[-3.01  7.04  1.11 -7.88  6.87 -2.57  9.35 -2.69 -7.88  6.85  0.72 -8.61
  2.67  5.81  4.71 -6.56  3.27  6.07 -8.09  8.53 -1.56 -0.29 -0.06 -5.68
  0.10 -4.33] = zug
[-9.08 -7.85 -8.94  5.88  6.87  4.60  7.92 -7.06  9.10  0.82  8.64 -6.86
  8.01 -7.74  6.14  0.36  3.86  6.48 -2.91  7.22  4.45  2.14  9.19 -8.11
  6.23 -4.98] = gobov
[-9.08 -7.85 -8.94  5.88  6.87  4.60  7.92 -7.06  9.10  0.82  8.64 -6.86
  8.01 -7.74  6.14  0.36  3.86  6.48 -2.91  7.22  4.45  2.14  9.19  1.90
  6.23 -1.68] = zore
[ 6.08  2.97  3.93  6.09  5.92 -3.25 -0.48 -7.05  7.66  8.25 -7.70 -2.50
 -7.25  9.43  0.73 -2.65  2.96  8.38 -0.06 -0.98  8.52 -5.57  1.41  6.59
  1.09 -6.93] = somi
asked: [-9.09 -7.84 -8.95  5.89  6.86  4.59  7.93 -7.06  9.11  0.82  8.65 -6.86
  8.00 -7.73  6.13  0.37  3.86  6.48 -2.93  7.22  4.45  2.13  9.18  1.90
  6.23 -1.68]
zore

[-1.70 -5.87 -6.43 -2.95  1.63 -7.90  8.72  7.43  7.54 -1.15 -4.78  5.50
 -0.48  7.83  7.12  4.10 -8.18 -4.39  6.33 -3.13 -2.05 -8.56 -7.44  1.70
 -3.64 -3.87  1.37 -3.34] -> Rivim
[-7.98 -6.28 -6.07  5.70 -2.85 -1.06 -4.09 -1.22  1.14 -1.87 -7.65 -6.91
  7.90 -4.42 -0.39 -2.24  0.12  0.16  3.55  8.31 -3.16 -7.30 -1.78 -1.71
 -3.49  1.43 -1.57  3.30] -> Neka
[-1.70 -5.87 -6.43 -2.95  1.63 -7.90  8.72  7.43  7.54 -1.15 -4.78  5.50
 -0.48  7.83  7.12  4.10 -8.18 -4.39  6.33 -3.13  1.29  0.33  2.98  1.02
 -7.33  2.20 -4.20 -0.76] -> mele
[ 4.25 -6.92 -3.03 -3.32  5.51  3.18 -5.68 -7.24  3.28 -7.49  3.38  0.26
  1.50  5.95  6.39  0.08 -4.71 -0.42 -4.82 -4.29  5.13 -1.08  7.03 -8.51
 -4.62 -3.79  5.11  3.23] -> redev
asked: [-7.97 -6.28 -6.07  5.70 -2.84 -1.06 -4.08 -1.23  1.14 -1.87 -7.66 -6.90
  7.90 -4.42 -0.39 -2.24  0.12  0.16  3.56  8.31 -3.16 -7.30 -1.77 -1.71
 -3.48  1.43 -1.57  3.30]
Neka
asked: [-1.71 -5.88 -6.43 -2.94  1.63 -7.90  8.71  7.44  7.54 -1.15 -4.78  5.50
 -0.48  7.84  7.13  4.10 -8.19 -4.40  6.33 -3.13 -2.05 -8.55 -7.44  1.70
 -3.64 -3.88  1.38 -3.34]
Rivim
asked: [-1.69 -5.86 -6.44 -2.95  1.62 -7.89  8.73  7.42  7.53 -1.15 -4.77  5.49
 -0.48  7.83  7.11  4.10 -8.19 -4.39  6.32 -3.11  1.29  0.32  2.97  1.04
 -7.34  2.21 -4.20 -0.76]
mele

[2.74 2.31 3.02 2.85 3.96 4.10 2.50 4.75 3.30 3.64 1.19] = vubu
[5.24 2.47 5.84 2.63 2.44 4.69 4.01 4.64 5.43 3.00 2.36] = zakez
[2.96 6.93 6.25 6.68 4.93 3.20 1.78 5.98 2.82 3.50 7.42] = gov
[3.55 2.68 3.83 2.70 2.11 2.53 1.89 1.87 3.72 3.67 5.10] = Kub
[2.38 3.54 3.99 3.08 2.00 4.08 2.18 4.67 5.12 2.46 2.46] = lir
[4.53 2.95 3.25 3.24 3.65 3.96 2.34 3.06 2.31 7.82 4.39] = niron
[1.39 2.14 3.72 1.58 2.59 2.20 4.37 4.06 2.48 4.52 3.17] = lefik
[5.63 2.21 2.95 2.31 1.93 4.84 2.84 4.51 3.24 3.97 4.35] = Rab
[4.77 3.81 1.73 4.00 4.84 3.85 3.46 4.93 5.36 2.97 3.65] = rasu
[1.39 2.14 3.72 1.58 2.59 2.20 4.37 4.95 7.84 2.93 3.95] = Vol
asked: [3.56 2.69 3.83 2.70 2.11 2.53 1.88 1.87 3.72 3.67 5.11]
Kub
asked: [5.24 2.47 5.84 2.63 2.45 4.69 4.01 4.64 5.43 2.99 2.36]
zakez

[-2.92  1.40 -0.43 -4.07  2.05  0.55 -6.47  2.96 -2.40 -2.14  1.06 -7.02
  0.36 -0.91 -6.40  0.71 -4.79 -0.82] = Lin
[ 4.44 -1.42  1.00  0.56 -0.50  0.02  0.13 -0.05 -2.52  6.33  1.45  0.05
 -5.22 -0.17 -1.21  1.24 -0.52  1.05] = podad
[-2.57  1.14 -1.44  0.35  1.28  0.00 -0.71 -0.15  0.94 -3.70 -0.66 -0.27
  3.52 -0.08  0.00 -0.02 -0.82 -0.55] = Kadi
[-1.27 -1.64  0.62  0.36 -3.38 -0.46  1.91  0.90  1.52 -1.61 -2.53  0.93
 -0.46  0.71  3.31 -3.33  3.29  0.85] = teto
asked: [ 4.46 -1.42  0.99  0.57 -0.50  0.02  0.13 -0.04 -2.52  6.32  1.45  0.04
 -5.21 -0.18 -1.21  1.24 -0.53  1.05]
podad
asked: [-2.88  1.39 -0.43 -4.05  2.06  0.56 -6.47  2.93 -2.42 -2.15  1.05 -7.06
  0.36 -0.91 -6.42  0.72 -4.80 -0.81]
Lin

